How the states are linked:
z: J256->J50, J845->J968, J232->J842, J156->J182, J851->J752, J723->J536, J934->J513, J316->J711, J121->J622, J432->J962, J29->J137, J62->J13, J253->J742, J120->J938, J431->J511, J809->J980, J359->J156, J915->J363, J962->J886, J207->J176, J624->J749, J557->J232, J182->J167, J976->J716, J640->J29, J81->J615, J610->J160, J236->J234, J92->J809, J494->J860, J159->J329, J388->J81, J137->J465, J899->J316, J889->J851, J50->J931, J318->J265, J769->J558, J176->J28, J345->J610, J465->J574, J615->J854, J12->J68, J263->J432, J980->J431, J558->J161, J148->J92, J364->J769, J752->J461, J749->J12, J362->J388, J742->J838, J447->J236, J536->J934, J838->J551, J848->J102, J363->J318, J265->J447, J13->J364, J464->J279, J461->J121, J711->J873, J886->J420, J160->J540, J65->J120, J243->J488, J968->J541, J860->J62, J167->J49, J716->J362, J382->J96, J197->J464, J540->J624, J938->J243, J574->J557, J654->J899, J541->J263, J513->J725, J725->J166, J279->J503, J488->J739, J931->J383, J551->J256, J873->J494, J503->J654, J102->J506, J166->J359, J739->J159, J933->J915, J260->J889, J352->J845, J383->J848, J68->J197, J234->J39, J241->J976, J161->J382, J854->J723, J39->J352, J28->J933, J96->J345, J622->J202, J420->J148, J49->J260, J842->J253, J511->J207, J506->J65, J329->J640, J202->J241
s: J256->J49, J845->J640, J232->J725, J156->J654, J851->J860, J723->J749, J934->J68, J316->J234, J121->J364, J432->J574, J29->J854, J62->J541, J253->J359, J120->J202, J431->J256, J809->J838, J359->J503, J915->J506, J962->J557, J207->J931, J624->J207, J557->J513, J182->J899, J976->J382, J640->J615, J81->J160, J610->J980, J236->J488, J92->J742, J494->J845, J159->J388, J388->J610, J137->J723, J899->J236, J889->J494, J50->J260, J318->J120, J769->J962, J176->J383, J345->J809, J465->J536, J615->J540, J12->J28, J263->J465, J980->J551, J558->J886, J148->J253, J364->J432, J752->J62, J749->J176, J362->J345, J742->J156, J447->J243, J536->J12, J838->J182, J848->J752, J363->J65, J265->J938, J13->J263, J464->J363, J461->J13, J711->J39, J886->J232, J160->J431, J65->J622, J243->J976, J968->J29, J860->J968, J167->J316, J716->J96, J382->J148, J197->J915, J540->J511, J938->J241, J574->J934, J654->J447, J541->J137, J513->J197, J725->J464, J279->J318, J488->J716, J931->J889, J551->J167, J873->J352, J503->J265, J102->J461, J166->J279, J739->J362, J933->J102, J260->J873, J352->J329, J383->J851, J68->J933, J234->J739, J241->J161, J161->J420, J854->J624, J39->J159, J28->J848, J96->J92, J622->J769, J420->J842, J49->J711, J842->J166, J511->J50, J506->J121, J329->J81, J202->J558
y: J256->J431, J845->J494, J232->J886, J156->J742, J851->J383, J723->J137, J934->J574, J316->J167, J121->J506, J432->J364, J29->J968, J62->J752, J253->J148, J120->J318, J431->J160, J809->J345, J359->J253, J915->J197, J962->J769, J207->J624, J624->J854, J557->J962, J182->J838, J976->J243, J640->J845, J81->J329, J610->J388, J236->J899, J92->J96, J494->J889, J159->J39, J388->J159, J137->J541, J899->J182, J889->J931, J50->J511, J318->J279, J769->J622, J176->J749, J345->J362, J465->J263, J615->J640, J12->J536, J263->J13, J980->J610, J558->J202, J148->J382, J364->J121, J752->J848, J749->J723, J362->J739, J742->J92, J447->J654, J536->J465, J838->J809, J848->J28, J363->J464, J265->J503, J13->J461, J464->J725, J461->J102, J711->J49, J886->J558, J160->J81, J65->J363, J243->J447, J968->J860, J860->J851, J167->J551, J716->J488, J382->J976, J197->J513, J540->J615, J938->J265, J574->J432, J654->J156, J541->J62, J513->J557, J725->J232, J279->J166, J488->J236, J931->J207, J551->J980, J873->J260, J503->J359, J102->J933, J166->J842, J739->J234, J933->J68, J260->J50, J352->J873, J383->J176, J68->J934, J234->J316, J241->J938, J161->J241, J854->J29, J39->J711, J28->J12, J96->J716, J622->J65, J420->J161, J49->J256, J842->J420, J511->J540, J506->J915, J329->J352, J202->J120
c: J256->J160, J845->J889, J232->J558, J156->J92, J851->J176, J723->J541, J934->J432, J316->J551, J121->J915, J432->J121, J29->J860, J62->J848, J253->J382, J120->J279, J431->J81, J809->J362, J359->J148, J915->J513, J962->J622, J207->J854, J624->J29, J557->J769, J182->J809, J976->J447, J640->J494, J81->J352, J610->J159, J236->J182, J92->J716, J494->J931, J159->J711, J388->J39, J137->J62, J899->J838, J889->J207, J50->J540, J318->J166, J769->J65, J176->J723, J345->J739, J465->J13, J615->J845, J12->J465, J263->J461, J980->J388, J558->J120, J148->J976, J364->J506, J752->J28, J749->J137, J362->J234, J742->J96, J447->J156, J536->J263, J838->J345, J848->J12, J363->J725, J265->J359, J13->J102, J464->J232, J461->J933, J711->J256, J886->J202, J160->J329, J65->J464, J243->J654, J968->J851, J860->J383, J167->J980, J716->J236, J382->J243, J197->J557, J540->J640, J938->J503, J574->J364, J654->J742, J541->J752, J513->J962, J725->J886, J279->J842, J488->J899, J931->J624, J551->J610, J873->J50, J503->J253, J102->J68, J166->J420, J739->J316, J933->J934, J260->J511, J352->J260, J383->J749, J68->J574, J234->J167, J241->J265, J161->J938, J854->J968, J39->J49, J28->J536, J96->J488, J622->J363, J420->J241, J49->J431, J842->J161, J511->J615, J506->J197, J329->J873, J202->J318
e: J256->J352, J845->J624, J232->J318, J156->J488, J851->J137, J723->J848, J934->J506, J316->J388, J121->J557, J432->J197, J29->J176, J62->J536, J253->J447, J120->J420, J431->J873, J809->J316, J359->J243, J915->J769, J962->J464, J207->J860, J624->J851, J557->J363, J182->J739, J976->J742, J640->J207, J81->J50, J610->J49, J236->J345, J92->J899, J494->J854, J159->J431, J388->J256, J137->J28, J899->J362, J889->J29, J50->J845, J318->J161, J769->J725, J176->J62, J345->J167, J465->J933, J615->J931, J12->J461, J263->J68, J980->J711, J558->J166, J148->J654, J364->J513, J752->J465, J749->J752, J362->J551, J742->J236, J447->J96, J536->J102, J838->J234, J848->J263, J363->J558, J265->J382, J13->J934, J464->J202, J461->J574, J711->J81, J886->J279, J160->J260, J65->J886, J243->J92, J968->J749, J860->J723, J167->J159, J716->J838, J382->J156, J197->J622, J540->J889, J938->J148, J574->J915, J654->J716, J541->J12, J513->J65, J725->J120, J279->J241, J488->J809, J931->J968, J551->J39, J873->J615, J503->J976, J102->J432, J166->J938, J739->J980, J933->J364, J260->J640, J352->J540, J383->J541, J68->J121, J234->J610, J241->J253, J161->J359, J854->J383, J39->J160, J28->J13, J96->J182, J622->J232, J420->J503, J49->J329, J842->J265, J511->J494, J506->J962, J329->J511, J202->J842

In the rows, zero is written as 51.

The rows follow the links: the fewer symbols apart two states are, the more alike their rows tend to be.

Each row is also shifted at random along 6 hidden directions that mean nothing.

Some states, each with a row of numbers:
J742 [ 72  55  54  53  56  33  57  48  48  47  58  64  43  70  61  47  32  47  58  57  50  75  47  43  44  37  46  35  62  45  67  50  43  46  75  41  58  65  35  59  52  54  58  64  48  48  48  49  53  40  35  59  59  32]
J654 [ 30  46  46  60  65  51  42  57  53  50  46  56  62  55  50  61  64  41  57  54  55  48  46  60  60  38  54  53  49  42  49  52  52  34  44  59  41  41  61  57  54  43  42  47  76  57  34  67  47  76  49  45  51  54]
J769 [ 58  52  53  56  67  47  44  45  54  57  53  71  44  55  52  51  53  47  48  59  43  54  53  55  58  48  55  41  51  53  46  52  50  45  53  61  49  40  52  46  60  53  49  46  45  36  38  48  56  50  53  44  55  43]
J541 [ 27  49  56  48  55  52  48  51  52  50  45  62  47  53  45  55  61  54  45  50  50  54  55  53  53  50  59  50  47  42  46  54  46  45  51  54  45  48  44  57  55  59  54  44  51  47  36  51  48  56  54  48  55  48]
J513 [ 53  53  58  56  65  39  47  44  53  56  56  76  44  62  57  50  42  49  47  58  44  66  54  48  56  41  56  37  56  54  52  52  45  46  60  55  57  49  47  47  61  56  54  51  46  37  44  52  56  44  46  50  60  37]
J461 [ 34  62  54  54  48  41  50  57  50  54  60  59  55  50  59  44  39  50  45  46  52  59  58  39  52  48  57  52  62  62  52  61  50  52  46  46  64  58  53  36  54  43  49  47  48  51  74  58  54  40  50  68  51  54]
J236 [ 40  63  49  65  65  49  57  57  50  51  66  72  40  57  59  41  41  43  52  51  52  63  47  46  44  48  53  46  62  62  57  50  59  50  59  53  54  50  43  50  57  46  47  58  34  32  54  51  62  44  52  56  43  45]
J363 [ 14  40  51  46  42  54  59  49  54  40  56  59  52  37  55  47  40  66  46  51  51  59  57  49  55  53  50  52  65  65  41  40  38  59  52  43  62  52  58  47  35  62  48  57  44  54  56  57  39  45  50  60  41  52]
J329 [ 56  44  41  48  42  61  54  54  51  52  44  57  53  42  51  50  50  53  48  40  55  48  49  42  39  57  59  62  49  61  48  44  59  60  43  49  52  47  50  48  54  51  49  50  44  41  47  51  58  48  61  43  38  56]
J388 [ 51  56  50  50  47  48  52  47  51  46  53  27  48  50  48  50  45  50  55  51  53  43  44  51  47  52  39  56  47  51  56  47  55  53  53  51  47  59  48  52  49  44  55  56  52  57  64  48  51  49  45  52  55  51]
J739 [ 63  69  44  67  65  49  47  59  47  56  61  61  42  48  55  44  54  39  50  55  51  45  45  48  43  50  53  59  52  58  55  55  69  52  55  66  47  46  44  47  65  35  44  49  35  37  59  49  64  47  61  52  43  51]
J121 [ 35  53  55  48  38  45  53  53  47  51  57  32  60  45  55  46  41  57  44  52  49  51  56  47  56  48  46  52  56  58  54  49  44  60  46  43  63  58  58  42  43  49  54  53  56  64  82  61  40  43  45  66  54  55]
J980 [ 70  56  51  57  58  42  47  48  51  50  50  59  46  63  54  54  46  42  55  55  53  56  42  45  44  40  51  53  49  51  60  52  56  45  61  55  50  59  39  53  64  44  54  54  49  46  48  52  62  47  49  48  59  43]
J382 [ 52  32  45  43  51  52  45  49  53  46  37  46  55  49  44  62  64  52  59  55  49  46  49  66  55  51  44  45  47  32  46  46  45  42  53  51  38  42  55  63  39  56  43  50  71  63  17  45  37  69  44  36  51  46]
J976 [ 97  57  41  58  46  58  51  58  40  61  51  35  58  49  52  43  61  40  55  52  47  39  47  52  45  54  47  55  49  49  60  54  61  59  46  53  51  43  54  47  53  40  40  50  51  55  61  45  53  49  60  46  43  61]
J848 [ 60  60  58  55  60  45  46  49  50  59  49  67  50  67  52  50  54  41  49  51  49  59  52  45  51  44  62  47  49  47  56  64  51  43  50  52  54  53  44  46  67  50  53  44  49  42  48  50  62  47  54  50  62  48]
J540 [ 69  58  53  55  59  42  38  51  54  56  47  40  58  60  47  62  54  41  53  47  57  42  46  51  57  43  52  57  36  40  50  60  57  34  41  58  41  54  56  52  61  36  57  44  72  57  55  66  58  67  43  53  63  53]
J551 [ 36  51  45  56  49  58  53  56  49  47  51  45  52  44  50  50  54  49  50  50  54  43  44  50  44  50  51  64  50  59  52  45  59  56  48  56  49  49  49  52  54  45  47  53  47  50  57  55  52  52  60  47  43  57]
J50 [ 52  60  50  54  57  40  51  51  51  53  57  61  40  52  52  50  41  54  45  43  54  58  52  41  46  49  54  54  54  52  53  53  54  48  59  57  44  55  41  55  59  49  59  52  45  40  55  56  58  49  46  59  51  42]
J968 [ 57  71  60  50  52  35  53  51  50  50  68  45  35  52  51  44  36  55  48  46  52  55  56  45  52  58  44  46  53  47  52  62  50  46  60  48  48  67  42  51  46  46  62  52  36  49  74  47  54  39  37  75  55  46]
J265 [ 63  56  50  58  74  40  45  44  56  54  55  82  44  68  55  51  48  42  59  54  49  66  51  51  55  41  53  41  60  47  53  60  48  33  63  57  45  45  48  51  61  50  46  49  54  40  29  50  61  57  47  47  56  40]
J431 [ 53  54  46  46  49  53  49  47  54  49  51  30  40  42  43  49  51  53  52  46  50  36  49  55  46  65  41  53  43  49  48  47  61  53  49  57  37  48  50  52  48  46  52  50  46  48  51  39  52  52  49  44  48  51]
J234 [ 71  46  43  53  42  59  57  56  45  48  46  58  52  47  56  49  52  47  52  53  52  51  43  45  35  49  56  58  51  59  56  43  59  63  56  47  58  52  41  53  54  50  47  56  38  45  47  45  56  40  62  44  42  50]
J167 [ 62  42  46  51  49  54  49  51  49  47  41  52  47  49  48  56  58  48  53  56  50  46  43  53  41  49  51  54  44  47  53  44  56  53  57  55  46  50  42  59  55  51  49  53  48  48  34  44  52  51  55  38  50  45]
J62 [ 37  56  57  47  40  51  63  52  45  50  55  62  49  55  57  40  40  58  43  44  52  68  56  35  42  49  59  52  61  60  57  52  42  62  57  38  66  63  39  48  52  62  58  55  34  46  67  51  53  32  55  64  49  50]
J503 [ 32  57  46  53  53  52  56  51  51  48  62  48  48  46  53  41  45  54  54  47  51  53  55  53  53  56  42  51  65  57  50  51  48  52  53  50  48  48  56  48  41  50  43  55  49  53  60  51  47  53  49  59  41  55]
J92 [ 26  65  49  63  62  48  56  58  48  50  68  51  46  53  56  41  44  46  51  50  53  56  49  50  50  47  46  50  61  57  58  50  54  49  55  54  50  50  50  52  51  44  49  58  47  46  66  59  52  52  48  61  45  51]
J120 [ 42  58  48  53  50  59  55  50  46  52  60  34  50  40  48  41  54  57  47  53  46  42  55  55  55  57  41  59  58  59  49  47  48  62  52  59  49  44  57  48  45  53  46  53  45  56  70  52  43  50  59  55  44  60]
J725 [ 40  31  48  46  46  60  49  48  54  46  40  60  61  42  49  58  58  57  51  55  49  49  53  56  57  48  55  54  52  55  39  44  42  52  45  49  55  42  61  50  43  59  43  49  57  56  35  56  42  57  57  43  45  56]
J624 [ 60  44  56  43  46  54  50  48  54  49  43  47  50  52  46  57  54  52  52  46  54  48  50  54  52  56  53  46  38  40  45  51  49  45  44  44  47  54  50  56  46  55  58  48  52  51  40  46  51  54  46  47  53  50]

From each start, follow one symbol. Which state do you reach?
Answer with the state's name.
start [ 76  42  49  49  39  58  53  48  47  51  45  46  65  49  54  52  52  52  54  56  49  50  49  48  52  44  51  57  53  56  51  48  43  59  49  44  63  52  57  45  47  54  47  52  55  63  58  56  47  47  57  51  50  58]
e	J166
start [ 58  53  47  55  52  50  53  55  46  52  54  43  51  54  53  48  52  46  55  54  50  50  47  54  49  47  44  46  53  46  58  48  52  51  56  51  49  49  50  57  48  48  48  56  55  54  52  51  47  54  48  50  50  49]
e	J488
start [ 76  47  45  46  37  55  56  49  50  51  45  50  51  47  53  49  43  52  51  42  54  50  47  40  37  55  53  57  49  58  54  46  58  60  49  44  55  55  46  47  52  50  53  53  42  46  52  44  60  41  55  47  44  52]
z	J615
start [ 21  50  44  51  43  57  58  57  49  41  55  39  45  35  50  46  49  58  47  50  53  45  48  51  42  58  45  61  56  59  49  39  56  62  55  53  48  52  46  56  42  50  48  57  40  52  60  49  44  48  55  53  39  53]
y	J167
start [ 26  43  43  51  39  71  54  54  52  47  43  30  66  41  48  52  55  48  52  42  60  34  43  50  47  54  53  69  43  65  47  43  60  59  28  47  53  48  64  44  48  43  46  51  58  58  63  61  52  59  63  43  40  71]
e	J160
start [ 49  56  59  55  62  37  39  46  55  55  54  48  55  60  52  56  48  45  51  59  47  51  52  55  66  40  48  43  47  47  50  57  46  38  48  56  52  52  59  45  56  43  53  46  66  56  57  61  49  56  40  55  68  47]
z	J464
start [ 55  50  47  53  49  52  57  54  49  46  55  53  42  47  54  47  47  49  55  54  50  52  46  52  42  55  47  46  54  53  54  44  57  55  58  47  52  53  44  54  46  49  48  58  37  44  47  39  52  43  50  49  43  46]
c	J345
start [ 49  46  48  49  43  56  54  48  52  46  45  43  56  52  51  53  47  48  55  47  56  48  42  46  44  47  50  58  47  58  55  45  55  54  47  45  55  57  50  49  52  48  53  55  53  53  54  54  55  50  53  45  51  55]
c	J711
start [ 43  45  46  55  58  51  51  54  53  45  48  73  43  49  53  55  52  48  53  55  51  56  45  51  42  48  56  50  53  52  49  45  56  48  59  55  48  48  41  57  54  51  46  53  42  40  29  46  54  51  54  44  45  42]
z	J388
start [ 39  53  47  49  52  45  53  52  53  49  54  57  41  45  49  51  43  58  44  42  55  54  53  44  45  54  52  56  53  53  49  47  54  52  56  55  43  52  44  57  53  53  57  52  45  42  50  54  53  51  48  55  46  46]
s	J873
start [ 22  60  54  58  58  55  52  55  50  58  55  71  52  55  53  43  54  47  42  44  52  58  55  42  50  48  65  55  56  62  50  58  53  51  42  53  57  46  50  41  63  52  49  44  42  37  58  57  59  47  63  53  47  57]
z	J933
start [ 43  47  51  54  49  51  55  54  50  45  53  48  57  56  56  51  44  45  59  52  56  55  44  51  49  44  48  47  53  53  55  47  50  47  48  40  58  57  54  52  45  46  49  58  57  56  53  57  50  52  44  53  49  53]
z	J739
start [ 50  33  50  37  39  44  47  45  58  40  36  44  54  49  47  66  44  58  56  46  57  51  48  50  50  49  48  51  44  40  45  46  46  43  51  42  45  60  51  59  42  53  57  52  69  63  33  54  45  60  36  48  57  46]
e	J540
start [ 20  49  49  55  52  47  55  57  55  38  58  65  50  48  58  51  38  52  55  51  58  61  47  47  47  45  51  52  62  60  50  46  51  47  55  44  57  59  49  52  44  47  48  59  47  49  52  58  51  49  45  61  43  49]
y	J345
start [ 43  51  51  52  51  40  52  52  53  39  55  58  45  51  56  53  38  50  58  54  54  60  46  49  47  45  46  47  57  51  53  48  51  45  63  46  53  63  43  55  45  46  52  59  48  53  48  50  51  47  40  59  51  41]
s	J809
start [ 59  42  49  46  47  55  54  44  49  48  47  51  49  48  49  50  54  59  50  57  44  52  52  54  53  50  46  50  54  50  49  44  40  57  61  52  51  47  50  55  45  63  48  54  48  55  42  46  42  49  54  45  50  47]
e	J842
